Below is a small trained network, with its code and all its weights. Each question gives an input and a target symbol and asks what happens when units are switched off, that is, made to give their printed mean instead of their output.

import numpy as np


def w(rows, s, z=0):
    codes = np.array(rows[::2]) - 128.0
    scale = np.full(codes.shape[1], s)
    scale[-1] = z or s
    return codes * scale


def f(y):
    return y / 2 * (1 + np.tanh(0.7978845608 * (y + 0.044715 * y**3)))


def softmax(a):
    e = np.exp(a - a.max(-1, keepdims=True))
    return e / e.sum(-1, keepdims=True)


def log_softmax(a):
    a = a - a.max(-1, keepdims=True)
    return a - np.log(np.exp(a).sum(-1, keepdims=True))


def net(x, mask):
    ids = ['ΓΔΠΦαβεζηθλμστψ'.index(c) for c in x.split()]
    T = len(ids)
    res = E[ids] + P[:T]
    u = 0
    for l in range(2):
        q, k, v = (res @ M[l].T for M in (Q, K, V))
        z = softmax(np.where(np.tri(T) > 0, q @ k.T / 3**0.5, -1e9)) @ v
        res = res + np.where(mask[u], z, O[l][:, -1]) @ O[l][:, :-1]
        u += 1
        y = f(res @ A[l][:, :-1].T + A[l][:, -1])
        res = res + np.where(mask[u : u + 12], y, B[l][:, -1]) @ B[l][:, :-1]
        u += 12
    return log_softmax(res[-1] @ U[:, :-1].T + U[:, -1])


Q, K, V, O, A, B = {}, {}, {}, {}, {}, {}
E = w([
[170,182,151],'Γ',
[74,73,103],'Δ',
[104,78,91],'Π',
[79,142,185],'Φ',
[122,149,255],'α',
[203,164,103],'β',
[164,164,106],'ε',
[133,173,85],'ζ',
[121,146,138],'η',
[173,156,80],'θ',
[137,49,94],'λ',
[77,70,91],'μ',
[85,89,91],'σ',
[69,91,95],'τ',
[135,121,220],'ψ',
],0.009)
P = w([
[4,255,15],'0',
[137,111,103],'1',
[142,100,106],'2',
[149,83,118],'3',
[156,77,118],'4',
[154,69,125],'5',
[152,77,118],'6',
[148,71,123],'7',
[147,71,124],'8',
[151,69,120],'9',
],0.0033)
Q[0] = w([
[87,4,50],'0.h1',
[14,178,151],'0.h1',
[229,254,44],'0.h1',
],0.0097)
K[0] = w([
[55,153,147],'0.h1',
[157,148,59],'0.h1',
[132,6,131],'0.h1',
],0.015)
V[0] = w([
[148,133,86],'0.h1',
[235,125,132],'0.h1',
[3,129,136],'0.h1',
],0.0067)
O[0] = w([
[176,148,142,112],'0.h1',
[193,17,166,21],'0.h1',
[44,254,81,252],'0.h1',
],0.005,0.0019)
A[0] = w([
[103,129,20,113],'0.n1',
[76,187,120,69],'0.n2',
[133,145,128,39],'0.n3',
[198,146,133,71],'0.n4',
[194,125,152,84],'0.n5',
[250,237,109,132],'0.n6',
[170,148,228,131],'0.n7',
[63,54,107,254],'0.n8',
[104,81,62,129],'0.n9',
[188,57,110,115],'0.n10',
[255,227,62,62],'0.n11',
[136,220,179,145],'0.n12',
],0.0091,0.0032)
B[0] = w([
[75,55,68,181],'0.n1',
[70,154,127,141],'0.n2',
[99,104,155,98],'0.n3',
[84,95,161,99],'0.n4',
[82,96,165,103],'0.n5',
[148,49,179,128],'0.n6',
[160,49,209,147],'0.n7',
[186,147,47,253],'0.n8',
[138,103,96,163],'0.n9',
[70,187,113,112],'0.n10',
[98,3,174,114],'0.n11',
[144,184,184,159],'0.n12',
],0.02,0.0037)
Q[1] = w([
[184,123,198],'1.h1',
[180,80,55],'1.h1',
[151,150,6],'1.h1',
],0.014)
K[1] = w([
[171,74,118],'1.h1',
[49,94,172],'1.h1',
[10,142,102],'1.h1',
],0.012)
V[1] = w([
[206,108,67],'1.h1',
[63,153,22],'1.h1',
[254,92,110],'1.h1',
],0.0097)
O[1] = w([
[123,188,60,108],'1.h1',
[1,148,132,254],'1.h1',
[188,193,41,40],'1.h1',
],0.0098,0.0069)
A[1] = w([
[143,100,128,100],'1.n1',
[94,100,139,253],'1.n2',
[169,137,73,145],'1.n3',
[97,81,129,50],'1.n4',
[103,103,134,118],'1.n5',
[145,214,237,149],'1.n6',
[113,76,250,124],'1.n7',
[89,29,161,74],'1.n8',
[129,60,153,119],'1.n9',
[71,69,76,173],'1.n10',
[173,168,117,172],'1.n11',
[134,139,180,166],'1.n12',
],0.012,0.0041)
B[1] = w([
[121,112,88,144],'1.n1',
[148,186,170,190],'1.n2',
[55,107,95,170],'1.n3',
[78,126,175,167],'1.n4',
[102,141,154,161],'1.n5',
[57,58,3,181],'1.n6',
[215,206,154,180],'1.n7',
[54,47,131,183],'1.n8',
[175,150,121,156],'1.n9',
[231,117,125,250],'1.n10',
[70,180,196,171],'1.n11',
[100,141,68,151],'1.n12',
],0.017,0.02)
U = w([
[104,133,124,176],'Γ',
[130,160,168,144],'Δ',
[127,149,158,128],'Π',
[189,107,158,121],'Φ',
[115,116,141,53],'α',
[147,171,96,139],'β',
[127,216,177,192],'ε',
[202,219,161,128],'ζ',
[60,206,139,75],'η',
[170,137,202,147],'θ',
[151,110,158,253],'λ',
[134,110,140,82],'μ',
[57,70,118,79],'σ',
[134,3,131,121],'τ',
[53,68,179,124],'ψ',
],0.0072,0.0037)

Each question gives the input, a string of symbols that net reads in full, and the target symbol t.
The units are the heads (3 rows each of Q, K, V and O) and the neurons (one row each of A and B). Each row of codes is followed by its name. A weight is (code - 128) times the scale printed after its matrix; where a second scale follows, it is the last column's (O, A, B and U).
mask holds one flag per unit, layer by layer, with each layer's heads first. A switched-off unit (its flag False) gives its mean, the last column of its rows in O or B, instead of its output. The means were averaged over made-up inputs and are rounded, as every weight is.
A unit's drop is (log p(t) with every unit on - log p(t) with that unit switched off) / (log p(t) with every unit on - log p(t) with every unit switched off).
The circuit of an input: a set's keep is (log p(t) with only the set's units on - log p(t) with every unit switched off) / (log p(t) with every unit on - log p(t) with every unit switched off). Starting from the 12 units with the biggest drops (on a tie, the unit counted first), units are removed one at a time, each time the one whose removal leaves the highest keep (on an exact tie, the one counted first), for as long as the keep stays at least 0.8.
units of the circuit, in order: the units of the circuit, biggest drop first
unit that matters most: the unit with the biggest drop
top k neurons: the k neurons with the biggest drops, biggest first
top k neurons in layer l: the k neurons of layer l with the biggest drops, biggest first
input Φ τ θ τ μ, target θ: unit that matters most -> 1.h1
input β Δ τ τ τ ψ, target σ: top 3 neurons in layer 1 -> 1.n10, 1.n7, 1.n6
input τ Δ η τ η η, target ε: units of the circuit, in order -> 1.n7, 1.h1, 0.h1, 0.n2
input τ α Δ, target ψ: units of the circuit, in order -> 0.h1, 0.n2, 1.h1
input α α Φ α Δ τ λ, target τ: top 2 neurons -> 0.n8, 0.n2
input α τ τ β ε η τ τ Δ, target τ: top 2 neurons -> 0.n8, 0.n2
input τ α σ Φ ζ λ, target ψ: top 2 neurons in layer 1 -> 1.n8, 1.n7
input τ α ψ η τ τ Γ Π, target ψ: units of the circuit, in order -> 0.h1, 0.n2, 1.h1
input α θ λ ψ, target σ: units of the circuit, in order -> 1.n10, 1.n7
input Γ λ α Φ, target η: units of the circuit, in order -> 1.n10, 1.h1
input σ ε β, target Φ: units of the circuit, in order -> 0.n11, 1.h1, 0.n6
input Γ Φ μ, target σ: top 3 neurons -> 0.n8, 1.n3, 0.n6
input Φ θ ε τ Γ, target ζ: top 2 neurons in layer 0 -> 0.n11, 0.n8
input α τ τ τ τ ε τ, target τ: unit that matters most -> 0.n8
input β Π τ τ, target η: top 2 neurons -> 0.n8, 0.n6
input Π α τ λ Γ, target ζ: top 3 neurons -> 0.n8, 0.n11, 0.n6
input τ ζ Γ τ η α σ, target ψ: top 3 neurons in layer 1 -> 1.n8, 1.n7, 1.n4
input Φ α μ ψ τ Δ, target θ: top 2 neurons -> 1.n7, 0.n2
input λ Φ Π β ζ Φ Γ Π Δ, target β: top 2 neurons in layer 1 -> 1.n8, 1.n4
input β τ μ τ σ, target η: top 3 neurons -> 0.n8, 0.n6, 0.n11
input α λ τ β α ζ μ, target τ: top 4 neurons in layer 0 -> 0.n8, 0.n2, 0.n12, 0.n9
input τ Φ Φ λ τ η, target ε: unit that matters most -> 1.n7
